Below are the code and all the weights of a small trained network. Each question names an input and a target symbol and asks about switching units off, where a switched-off unit gives its printed mean instead of its output.

import numpy as np


def w(rows, s, z=0):
    codes = np.array(rows[::2]) - 128.0
    scale = np.full(codes.shape[1], s)
    scale[-1] = z or s
    return codes * scale


def f(y):
    return y / 2 * (1 + np.tanh(0.7978845608 * (y + 0.044715 * y**3)))


def softmax(a):
    e = np.exp(a - a.max(-1, keepdims=True))
    return e / e.sum(-1, keepdims=True)


def log_softmax(a):
    a = a - a.max(-1, keepdims=True)
    return a - np.log(np.exp(a).sum(-1, keepdims=True))


def net(x, mask):
    ids = ['αγδεζηθλξστω'.index(c) for c in x.split()]
    T = len(ids)
    res = E[ids] + P[:T]
    u = 0
    for l in range(2):
        r = res
        for j in range(3):
            rows = slice(2 * j, 2 * j + 2)
            q, k, v = (r @ M[l][rows].T for M in (Q, K, V))
            z = softmax(np.where(np.tri(T) > 0, q @ k.T / 2**0.5, -1e9)) @ v
            o = O[l][rows]
            res = res + np.where(mask[u + j], z, o[:, -1]) @ o[:, :-1]
        u += 3
        y = f(res @ A[l][:, :-1].T + A[l][:, -1])
        res = res + np.where(mask[u : u + 4], y, B[l][:, -1]) @ B[l][:, :-1]
        u += 4
    return log_softmax(res[-1] @ U[:, :-1].T + U[:, -1])


Q, K, V, O, A, B = {}, {}, {}, {}, {}, {}
E = w([
[122,71,149,193,89,146,71,69],'α',
[170,188,154,156,74,138,135,147],'γ',
[162,145,129,143,177,185,136,56],'δ',
[134,199,172,173,48,178,146,28],'ε',
[153,174,91,212,120,146,46,133],'ζ',
[96,204,137,117,151,174,105,157],'η',
[74,255,98,131,136,120,132,74],'θ',
[151,83,151,208,133,83,173,90],'λ',
[66,137,156,101,118,115,168,63],'ξ',
[115,127,58,103,132,110,52,29],'σ',
[126,157,84,164,219,92,91,145],'τ',
[119,175,120,218,177,94,155,39],'ω',
],0.01)
P = w([
[158,88,164,90,135,102,125,178],'0',
[52,131,118,151,137,228,129,132],'1',
[167,196,153,155,107,90,112,95],'2',
[76,162,87,184,103,235,147,105],'3',
[194,214,168,136,123,76,99,90],'4',
[18,138,76,225,96,228,165,133],'5',
[231,199,58,127,51,130,165,81],'6',
[70,213,222,183,169,127,45,105],'7',
[131,150,33,177,60,221,202,93],'8',
[176,233,216,121,121,63,27,81],'9',
[60,157,90,223,144,255,165,124],'10',
],0.0076)
Q[0] = w([
[246,172,161,105,118,36,101,91],'0.h1',
[134,159,195,127,164,118,80,124],'0.h1',
[177,164,211,137,132,83,58,94],'0.h2',
[234,161,127,97,102,55,113,96],'0.h2',
[3,57,113,174,140,253,172,169],'0.h3',
[158,104,58,101,101,147,186,146],'0.h3',
],0.051)
K[0] = w([
[74,72,14,173,95,213,206,170],'0.h1',
[207,148,33,97,67,113,162,114],'0.h1',
[164,115,3,132,63,150,193,122],'0.h2',
[63,90,75,159,116,191,197,184],'0.h2',
[177,188,254,89,174,51,36,83],'0.h3',
[56,98,206,170,197,149,102,186],'0.h3',
],0.044)
V[0] = w([
[128,90,181,215,66,141,144,104],'0.h1',
[121,189,168,159,167,105,201,210],'0.h1',
[148,120,83,224,231,135,129,110],'0.h2',
[49,217,84,153,132,190,143,73],'0.h2',
[216,125,141,83,168,247,151,104],'0.h3',
[129,101,157,56,177,83,201,67],'0.h3',
],0.013)
O[0] = w([
[64,103,185,179,161,88,204,91,171],'0.h1',
[165,218,244,114,160,158,122,153,121],'0.h1',
[115,92,81,227,224,170,91,147,190],'0.h2',
[18,154,88,133,124,184,146,167,254],'0.h2',
[188,92,92,122,116,254,229,118,150],'0.h3',
[130,186,67,86,198,81,190,145,97],'0.h3',
],0.006,0.011)
A[0] = w([
[118,72,108,88,116,81,111,248,9],'0.n1',
[85,54,166,86,150,138,136,212,29],'0.n2',
[100,102,142,85,125,135,147,251,34],'0.n3',
[126,102,127,81,132,94,151,224,35],'0.n4',
],0.014,0.012)
B[0] = w([
[134,112,118,117,106,106,106,90,106],'0.n1',
[250,167,121,105,111,91,115,63,2],'0.n2',
[181,170,145,114,157,123,128,89,33],'0.n3',
[125,143,149,103,129,154,133,128,92],'0.n4',
],0.015,0.00048)
Q[1] = w([
[188,123,157,42,162,72,89,155],'1.h1',
[172,82,102,1,138,52,124,221],'1.h1',
[211,100,147,115,67,43,101,180],'1.h2',
[202,70,112,61,54,94,143,199],'1.h2',
[144,89,102,110,122,102,173,147],'1.h3',
[193,64,130,30,170,52,121,183],'1.h3',
],0.065)
K[1] = w([
[82,128,100,178,122,171,142,96],'1.h1',
[59,166,102,209,133,207,82,52],'1.h1',
[82,138,123,166,91,185,170,82],'1.h2',
[63,185,148,240,120,176,106,74],'1.h2',
[118,172,115,167,123,159,98,118],'1.h3',
[3,187,96,177,87,205,154,104],'1.h3',
],0.057)
V[1] = w([
[151,91,42,86,181,73,6,219],'1.h1',
[109,97,61,182,107,134,133,7],'1.h1',
[110,105,107,55,119,8,170,114],'1.h2',
[85,72,103,2,158,195,127,124],'1.h2',
[55,146,126,181,16,167,67,105],'1.h3',
[195,4,180,71,101,111,98,149],'1.h3',
],0.0078)
O[1] = w([
[217,99,250,2,206,17,78,132,116],'1.h1',
[27,117,112,155,133,160,138,33,100],'1.h1',
[8,179,184,151,153,236,124,120,98],'1.h2',
[82,119,80,98,134,149,54,115,120],'1.h2',
[69,85,90,183,136,148,197,206,2],'1.h3',
[151,99,126,76,55,107,153,161,141],'1.h3',
],0.0067,0.0074)
A[1] = w([
[54,26,188,146,101,126,126,133,21],'1.n1',
[36,14,40,53,143,108,88,200,27],'1.n2',
[89,255,67,122,123,113,181,116,72],'1.n3',
[43,62,184,47,174,162,126,96,10],'1.n4',
],0.0079,0.011)
B[1] = w([
[140,153,120,101,144,154,155,171,129],'1.n1',
[83,169,98,181,120,215,111,68,124],'1.n2',
[255,105,207,10,185,61,104,132,255],'1.n3',
[229,101,157,157,106,100,102,133,140],'1.n4',
],0.0094,0.0036)
U = w([
[131,1,183,174,85,152,54,142,105],'α',
[195,197,152,150,47,158,130,194,156],'γ',
[216,73,102,101,180,232,172,117,163],'δ',
[191,197,216,147,26,157,171,75,3],'ε',
[195,144,94,172,111,132,23,209,116],'ζ',
[88,192,145,51,132,187,80,208,112],'η',
[134,183,125,40,145,84,141,133,139],'θ',
[120,24,141,185,110,56,166,120,134],'λ',
[53,99,161,42,110,119,209,113,189],'ξ',
[143,112,26,75,108,113,58,65,177],'σ',
[112,153,104,166,239,98,90,202,122],'τ',
[165,202,145,204,174,87,166,77,88],'ω',
],0.0071,0.0051)

Each question gives the input, a string of symbols that net reads in full, and the target symbol t.
The units are the heads (2 rows each of Q, K, V and O) and the neurons (one row each of A and B). Each row of codes is followed by its name. A weight is (code - 128) times the scale printed after its matrix; where a second scale follows, it is the last column's (O, A, B and U).
mask holds one flag per unit, layer by layer, with each layer's heads first. A switched-off unit (its flag False) gives its mean, the last column of its rows in O or B, instead of its output. The means were averaged over made-up inputs and are rounded, as every weight is.
A unit's drop is (log p(t) with every unit on - log p(t) with that unit switched off) / (log p(t) with every unit on - log p(t) with every unit switched off).
The circuit of an input: a set's keep is (log p(t) with only the set's units on - log p(t) with every unit switched off) / (log p(t) with every unit on - log p(t) with every unit switched off). Starting from the 12 units with the biggest drops (on a tie, the unit counted first), units are removed one at a time, each time the one whose removal leaves the highest keep (on an exact tie, the one counted first), for as long as the keep stays at least 0.8.
units of the circuit, in order: the units of the circuit, biggest drop first
unit that matters most: the unit with the biggest drop
top k neurons in layer l: the k neurons of layer l with the biggest drops, biggest first
which heads matter: for each layer, one digit per head in row order, 1 if its drop is at least 0.15 and else 0, layers parted by /
input ω ω α δ γ σ δ ω ω δ, target τ: units of the circuit, in order : (0.h2)
input ξ σ ξ γ τ ε γ ω α, target η: which heads matter : 011 / 010
input τ ξ α, target θ: units of the circuit, in order : (1.h1, 0.h2, 0.h3)
input γ δ δ τ ζ σ ζ δ ξ, target δ: which heads matter : 001 / 100
input δ ω α δ ξ ω, target θ: units of the circuit, in order : (0.h3, 1.n3, 0.h2)
input σ ε ω θ ξ ω δ, target α: which heads matter : 101 / 110
input θ ε ω τ, target τ: units of the circuit, in order : (1.h3, 0.h3)
input τ δ ε η ξ, target θ: units of the circuit, in order : (1.h1, 0.h1)
input ζ λ ε ω, target λ: units of the circuit, in order : (1.h2, 1.h3, 0.h3)
input ζ δ α ξ η ξ ω, target λ: units of the circuit, in order : (1.h3, 1.h2, 0.h3)
input λ ε η λ, target ε: units of the circuit, in order : (0.h2, 1.h2, 1.h3, 0.h3)
input γ ζ η ε η α δ δ γ δ, target γ: units of the circuit, in order : (1.h1, 0.h2, 1.h3, 0.h1)
input ω ξ γ δ δ ξ θ, target θ: units of the circuit, in order : (1.n3, 0.h2)
input γ ξ δ δ δ ζ λ ξ α λ, target λ: units of the circuit, in order : (0.h1)
input ξ ε ε γ ζ ξ δ, target η: units of the circuit, in order : (1.h2, 0.h2)
input ξ ω α, target η: units of the circuit, in order : (1.h2, 0.h2, 0.h3)
input ξ α δ λ ε α τ δ, target η: which heads matter : 111 / 010
input ω δ η ξ δ θ, target δ: units of the circuit, in order : (0.h3, 1.n3)
input ε ξ λ σ ω, target δ: which heads matter : 110 / 101
input τ δ δ ε δ τ γ, target ζ: unit that matters most : 0.h1
input δ δ δ ω δ η η σ λ, target σ: which heads matter : 101 / 010
input ω ξ ε δ ζ ξ δ ω λ, target ω: which heads matter : 101 / 011
input λ ω ω ω θ ξ η, target θ: which heads matter : 011 / 000
input ζ γ ξ δ ζ, target δ: which heads matter : 001 / 000
input α θ ε δ ζ ω ζ δ, target α: which heads matter : 001 / 000
input ε ζ τ ω α δ δ δ α, target δ: which heads matter : 011 / 100
input δ γ γ ξ δ ω α τ ω, target σ: which heads matter : 001 / 111
input σ η ζ ε, target α: top neuron in layer 1 : (1.n4)
